Below is a small trained network, with its code and all its weights. Each question gives an input and a class and asks what happens when units are switched off, that is, made to give their printed mean instead of their output.

import numpy as np


def w(rows, s, z=0):
    codes = np.array(rows[::2]) - 128.0
    scale = np.full(codes.shape[1], s)
    scale[-1] = z or s
    return codes * scale


def norm(h):
    return h / np.sqrt((h * h).mean(-1, keepdims=True) + 1e-5)


def f(y):
    return y / 2 * (1 + np.tanh(0.7978845608 * (y + 0.044715 * y**3)))


def log_softmax(a):
    a = a - a.max(-1, keepdims=True)
    return a - np.log(np.exp(a).sum(-1, keepdims=True))


def net(x, mask):
    res = np.array(x, float).reshape(1, 7) / 4 @ E
    u = 0
    for l in range(3):
        y = f(norm(res) @ A[l][:, :-1].T + A[l][:, -1])
        res = res + np.where(mask[u : u + 4], y, B[l][:, -1]) @ B[l][:, :-1]
        u += 4
    return log_softmax(norm(res)[-1] @ U[:, :-1].T + U[:, -1])


A, B = {}, {}
E = w([
[213,143,67,136,139,91,93,115,87,188,206,180],'x0',
[148,124,195,109,80,89,174,196,131,164,123,147],'x1',
[196,167,178,116,179,206,173,191,158,65,139,143],'x2',
[53,167,65,179,52,166,197,175,149,70,167,106],'x3',
[187,123,152,92,38,24,115,68,222,158,171,184],'x4',
[121,112,131,117,116,170,131,2,158,172,63,144],'x5',
[77,115,82,241,103,136,136,235,166,179,82,60],'x6',
],0.0059)
A[0] = w([
[187,60,3,38,250,138,18,159,70,182,151,147,3],'L0N0',
[135,162,181,160,134,153,179,251,73,151,137,146,104],'L0N1',
[187,141,135,24,127,57,181,151,151,100,133,104,10],'L0N2',
[50,79,125,160,104,110,74,84,178,225,105,205,133],'L0N3',
],0.0058,0.0021)
B[0] = w([
[194,132,101,34,90,64,98,131,84,197,255,152,255],'L0N0',
[145,132,55,78,203,137,83,191,63,209,143,64,225],'L0N1',
[114,170,189,156,174,145,85,148,164,116,154,175,161],'L0N2',
[138,43,157,162,139,83,109,177,177,130,116,105,221],'L0N3',
],0.0094,0.0043)
A[1] = w([
[135,180,17,94,2,87,103,161,158,160,178,122,222],'L1N0',
[91,78,102,128,80,60,159,39,163,209,77,164,103],'L1N1',
[117,61,162,19,140,171,145,138,142,40,135,166,184],'L1N2',
[194,162,92,202,109,196,142,130,120,116,168,162,4],'L1N3',
],0.0063,0.0014)
B[1] = w([
[155,91,177,131,134,113,121,113,164,149,160,142,254],'L1N0',
[130,69,79,66,214,80,94,254,100,127,150,97,212],'L1N1',
[58,150,153,121,100,42,153,82,185,155,147,67,178],'L1N2',
[169,164,77,48,96,43,98,142,163,48,120,134,133],'L1N3',
],0.0096,0.0056)
A[2] = w([
[175,93,45,45,1,39,97,185,158,138,151,113,249],'L2N0',
[190,88,50,49,226,57,70,64,99,164,177,81,231],'L2N1',
[84,150,216,51,136,81,237,126,187,149,119,81,98],'L2N2',
[88,177,247,134,21,141,161,38,188,9,168,168,99],'L2N3',
],0.0056,0.0016)
B[2] = w([
[95,66,99,122,131,125,198,9,133,150,207,153,222],'L2N0',
[119,53,126,151,101,160,157,143,171,128,176,125,251],'L2N1',
[155,138,117,147,104,66,158,127,154,115,166,187,161],'L2N2',
[127,220,75,100,94,159,54,63,87,85,76,152,161],'L2N3',
],0.014,0.011)
U = w([
[93,115,48,210,194,201,72,247,137,140,42,38,5],'0',
[100,35,120,147,128,68,132,102,178,180,227,123,245],'1',
[121,254,59,130,77,72,56,33,153,76,72,166,31],'2',
],0.008,0.0021)

Each question gives the input, the list of numbers given to net, and the class t.
The units are the neurons (one row each of A and B). Each row of codes is followed by its name. A weight is (code - 128) times the scale printed after its matrix; where a second scale follows, it is the last column's (A, B and U).
mask holds one flag per neuron, layer by layer. A switched-off neuron (its flag False) gives its mean, the last column of its row in B, instead of its output. The means were averaged over made-up inputs and are rounded, as every weight is.
A unit's drop is (log p(t) with every unit on - log p(t) with that unit switched off) / (log p(t) with every unit on - log p(t) with every unit switched off).
The circuit of an input: a set's keep is (log p(t) with only the set's units on - log p(t) with every unit switched off) / (log p(t) with every unit on - log p(t) with every unit switched off). Starting from all 12 units, units are removed one at a time, each time the one whose removal leaves the highest keep (on an exact tie, the one counted first), for as long as the keep stays at least 0.8.
circuit, biggest first: the units of the circuit, biggest drop first
k most important neurons: the k neurons with the biggest drops, biggest first
top k neurons in layer l: the k neurons of layer l with the biggest drops, biggest first
drop when u is switched off: that unit's drop, to one decimal
input [-6,-3,4,-4,-4,5,3], class 2: circuit, biggest first => [L1N1, L0N1, L2N1]
input [-8,2,5,-8,-2,1,5], class 0: circuit, biggest first => [L2N0]
input [-3,-1,-7,6,-3,-4,3], class 0: top 3 neurons in layer 2 => [L2N0, L2N1, L2N2]
input [0,5,-8,7,-8,3,-1], class 0: circuit, biggest first => [L0N0, L2N0]
input [1,-1,1,4,2,-2,-1], class 2: circuit, biggest first => [L1N1, L2N3, L0N0, L0N1]
input [-1,4,7,4,2,-6,1], class 0: top 3 neurons in layer 0 => [L0N1, L0N0, L0N2]
input [2,8,7,-6,3,6,6], class 0: 3 most important neurons => [L0N0, L2N0, L1N2]
input [-4,4,0,-5,-4,-8,-3], class 0: top 2 neurons in layer 2 => [L2N0, L2N2]
input [1,0,-4,1,-5,-6,8], class 0: 2 most important neurons => [L0N0, L2N0]
input [-6,4,-3,0,-6,8,5], class 0: drop when L1N3 is switched off => 0.0
input [-7,7,6,-7,8,6,-7], class 2: drop when L2N3 is switched off => 0.2
input [-7,8,-1,0,-2,4,-3], class 2: drop when L0N0 is switched off => 0.2
